Here is a tiny trained network, its code and every weight. The questions are about switching its units off for an input and a target symbol, where a switched-off unit gives its printed mean instead of its output.

import numpy as np


def w(rows, s, z=0):
    codes = np.array(rows[::2]) - 128.0
    scale = np.full(codes.shape[1], s)
    scale[-1] = z or s
    return codes * scale


def f(y):
    return y / 2 * (1 + np.tanh(0.7978845608 * (y + 0.044715 * y**3)))


def softmax(a):
    e = np.exp(a - a.max(-1, keepdims=True))
    return e / e.sum(-1, keepdims=True)


def log_softmax(a):
    a = a - a.max(-1, keepdims=True)
    return a - np.log(np.exp(a).sum(-1, keepdims=True))


def net(x, mask):
    ids = ['αβδεζηλμπτφψ'.index(c) for c in x.split()]
    T = len(ids)
    res = E[ids] + P[:T]
    u = 0
    for l in range(2):
        r = res
        for j in range(2):
            rows = slice(2 * j, 2 * j + 2)
            q, k, v = (r @ M[l][rows].T for M in (Q, K, V))
            z = softmax(np.where(np.tri(T) > 0, q @ k.T / 2**0.5, -1e9)) @ v
            o = O[l][rows]
            res = res + np.where(mask[u + j], z, o[:, -1]) @ o[:, :-1]
        u += 2
        y = f(res @ A[l][:, :-1].T + A[l][:, -1])
        res = res + np.where(mask[u : u + 12], y, B[l][:, -1]) @ B[l][:, :-1]
        u += 12
    return log_softmax(res[-1] @ U[:, :-1].T + U[:, -1])


Q, K, V, O, A, B = {}, {}, {}, {}, {}, {}
E = w([
[176,112,164,157,237,92],'α',
[148,161,133,4,81,99],'β',
[49,84,51,95,171,177],'δ',
[172,112,99,97,97,146],'ε',
[116,127,103,97,194,179],'ζ',
[111,156,217,78,194,154],'η',
[165,95,177,179,172,131],'λ',
[157,76,197,123,70,144],'μ',
[108,52,166,163,155,39],'π',
[82,204,80,96,102,83],'τ',
[107,213,43,99,154,110],'φ',
[154,86,53,86,141,98],'ψ',
],0.021)
P = w([
[137,189,121,152,38,205],'0',
[151,168,108,147,138,159],'1',
[156,148,118,127,158,147],'2',
[153,126,119,134,181,125],'3',
[134,118,95,154,160,147],'4',
[149,118,129,128,135,150],'5',
[149,103,109,112,157,108],'6',
[141,115,123,128,99,166],'7',
[134,104,107,130,103,141],'8',
[145,96,108,125,84,104],'9',
[126,99,119,138,73,149],'10',
[125,90,92,135,61,111],'11',
[99,114,81,153,3,166],'12',
[146,128,125,151,105,94],'13',
],0.0051)
Q[0] = w([
[197,90,37,47,51,175],'0.h0',
[49,123,89,161,151,89],'0.h0',
[199,205,85,208,165,255],'0.h1',
[220,166,190,131,136,238],'0.h1',
],0.0059)
K[0] = w([
[126,98,110,111,136,165],'0.h0',
[126,88,197,138,122,113],'0.h0',
[173,180,97,2,134,101],'0.h1',
[94,136,43,61,129,166],'0.h1',
],0.0096)
V[0] = w([
[4,33,117,146,127,102],'0.h0',
[38,69,255,43,113,104],'0.h0',
[132,115,89,97,87,185],'0.h1',
[147,134,72,213,168,70],'0.h1',
],0.0064)
O[0] = w([
[160,109,194,46,240,133,190],'0.h0',
[74,90,231,59,106,255,254],'0.h0',
[196,153,184,37,155,98,37],'0.h1',
[158,160,108,62,83,142,171],'0.h1',
],0.0072,0.0039)
A[0] = w([
[113,44,45,114,181,226,17],'0.n0',
[54,163,61,174,87,73,137],'0.n1',
[251,69,214,216,91,217,135],'0.n2',
[139,76,138,41,155,203,252],'0.n3',
[237,118,181,120,114,130,155],'0.n4',
[57,101,64,86,150,120,253],'0.n5',
[66,95,102,167,178,172,160],'0.n6',
[186,69,158,71,98,117,121],'0.n7',
[88,208,36,75,89,186,183],'0.n8',
[125,98,97,201,255,138,231],'0.n9',
[241,91,88,171,197,221,159],'0.n10',
[187,134,139,11,52,45,85],'0.n11',
],0.0063,0.0021)
B[0] = w([
[149,126,47,126,67,134,162],'0.n0',
[210,133,200,123,123,114,129],'0.n1',
[173,144,114,182,103,105,200],'0.n2',
[196,144,121,120,65,86,254],'0.n3',
[185,254,78,141,74,151,164],'0.n4',
[93,94,219,128,106,160,194],'0.n5',
[101,188,202,99,43,137,173],'0.n6',
[149,135,84,195,86,138,183],'0.n7',
[103,199,154,116,152,56,198],'0.n8',
[220,242,168,103,110,132,211],'0.n9',
[132,134,174,102,34,49,164],'0.n10',
[93,166,151,164,92,101,184],'0.n11',
],0.007,0.0062)
Q[1] = w([
[138,237,144,158,68,208],'1.h0',
[153,152,254,85,40,41],'1.h0',
[250,210,209,55,65,241],'1.h1',
[229,155,129,121,123,166],'1.h1',
],0.0049)
K[1] = w([
[80,51,110,90,130,108],'1.h0',
[1,14,70,157,64,103],'1.h0',
[135,83,91,120,171,97],'1.h1',
[42,119,106,97,109,144],'1.h1',
],0.0071)
V[1] = w([
[190,93,95,133,81,238],'1.h0',
[113,171,36,35,83,109],'1.h0',
[214,195,130,190,168,201],'1.h1',
[220,60,83,254,127,96],'1.h1',
],0.0067)
O[1] = w([
[178,114,88,143,172,212,87],'1.h0',
[96,162,36,100,8,238,103],'1.h0',
[140,185,192,255,193,174,117],'1.h1',
[216,71,113,120,157,98,4],'1.h1',
],0.0083,0.0027)
A[1] = w([
[116,190,108,165,150,191,64],'1.n0',
[167,127,177,50,73,105,140],'1.n1',
[81,165,210,118,173,194,156],'1.n2',
[160,76,147,102,2,61,152],'1.n3',
[133,159,181,96,183,190,198],'1.n4',
[125,233,131,197,109,204,118],'1.n5',
[81,86,121,209,219,116,146],'1.n6',
[159,125,150,179,141,100,128],'1.n7',
[142,161,139,206,83,93,169],'1.n8',
[178,94,67,51,135,110,193],'1.n9',
[186,74,124,132,121,171,253],'1.n10',
[113,179,87,104,159,108,233],'1.n11',
],0.0077,0.0046)
B[1] = w([
[140,162,120,145,141,252,134],'1.n0',
[135,175,120,175,126,138,232],'1.n1',
[190,3,113,113,179,57,182],'1.n2',
[113,98,158,186,139,144,251],'1.n3',
[177,74,63,126,173,83,173],'1.n4',
[62,94,118,102,168,197,181],'1.n5',
[142,231,178,108,119,153,153],'1.n6',
[50,85,153,161,189,89,162],'1.n7',
[68,77,26,160,188,169,188],'1.n8',
[173,212,213,103,79,51,149],'1.n9',
[198,52,99,60,68,130,166],'1.n10',
[100,77,101,59,92,83,163],'1.n11',
],0.0069,0.011)
U = w([
[112,168,131,225,193,178,143],'α',
[56,77,168,112,95,176,137],'β',
[172,154,186,73,115,244,157],'δ',
[142,36,46,187,98,128,30],'ε',
[77,90,27,101,186,118,106],'ζ',
[35,35,253,136,154,175,112],'η',
[151,200,118,191,204,158,166],'λ',
[172,33,99,76,166,163,155],'μ',
[123,39,182,163,69,15,215],'π',
[40,202,183,185,110,113,2],'τ',
[41,67,7,137,169,69,166],'φ',
[181,68,15,113,54,80,37],'ψ',
],0.0055,0.0037)

Each question gives the input, a string of symbols that net reads in full, and the target symbol t.
The units are the heads (2 rows each of Q, K, V and O) and the neurons (one row each of A and B). Each row of codes is followed by its name. A weight is (code - 128) times the scale printed after its matrix; where a second scale follows, it is the last column's (O, A, B and U).
mask holds one flag per unit, layer by layer, with each layer's heads first. A switched-off unit (its flag False) gives its mean, the last column of its rows in O or B, instead of its output. The means were averaged over made-up inputs and are rounded, as every weight is.
A unit's drop is (log p(t) with every unit on - log p(t) with that unit switched off) / (log p(t) with every unit on - log p(t) with every unit switched off).
The circuit of an input: a set's keep is (log p(t) with only the set's units on - log p(t) with every unit switched off) / (log p(t) with every unit on - log p(t) with every unit switched off). Starting from the 12 units with the biggest drops (on a tie, the unit counted first), units are removed one at a time, each time the one whose removal leaves the highest keep (on an exact tie, the one counted first), for as long as the keep stays at least 0.8.
units of the circuit, in order: the units of the circuit, biggest drop first
unit that matters most: the unit with the biggest drop
k most important neurons of layer l: the k neurons of layer l with the biggest drops, biggest first
which heads matter: for each layer, one digit per head in row order, 1 if its drop is at least 0.15 and else 0, layers parted by /
input α α λ, target α: 3 most important neurons of layer 0 => 0.n9, 0.n3, 0.n2
input ψ μ λ η β δ δ β τ ε α, target δ: units of the circuit, in order => 1.h0, 0.n0, 0.n9
input β λ ζ π τ μ ε β, target τ: unit that matters most => 1.n2
input μ α ε π φ π π η δ π δ δ, target δ: which heads matter => 10 / 10
input δ π η, target μ: units of the circuit, in order => 1.n2, 1.n4
input π ψ η δ π π η β π δ λ, target δ: units of the circuit, in order => 0.n0, 0.h0, 1.h0, 0.n10
input τ ε α π ζ, target π: which heads matter => 01 / 10
input φ φ τ α β, target φ: units of the circuit, in order => 0.h0, 1.n8, 0.n11
input δ η η μ π α, target π: units of the circuit, in order => 0.n10, 0.h1
input μ π φ ψ τ β π π π ε, target π: units of the circuit, in order => 1.n9, 1.h0
input π μ λ ζ η π β ζ π μ η β τ, target π: units of the circuit, in order => 0.n1, 1.h0
input ψ π α η μ π μ β μ ζ ψ α ζ, target δ: which heads matter => 00 / 10
input τ φ β α α μ π β π α β ψ, target π: units of the circuit, in order => 1.n9, 1.n8
input β π π τ η π η π α ψ, target π: unit that matters most => 1.n9
input β ε β β π μ λ β π π τ, target π: which heads matter => 00 / 10
input β η π α π φ π ζ, target π: units of the circuit, in order => 1.h0, 0.n10, 0.n3
input β φ μ α ζ α φ β η ζ β ε μ, target ε: which heads matter => 10 / 00
input π β ζ τ π η η μ φ α η π δ, target β: which heads matter => 10 / 00
input ζ λ β β β, target β: units of the circuit, in order => 1.h0, 1.n5, 0.n9, 1.h1
input φ λ π λ ε λ π β δ μ η, target μ: which heads matter => 00 / 00
input β α β β, target β: which heads matter => 00 / 10
input η β ψ μ ψ β ε, target ψ: unit that matters most => 1.h0
input π η π π η β π β α, target π: units of the circuit, in order => 1.h0, 0.n10
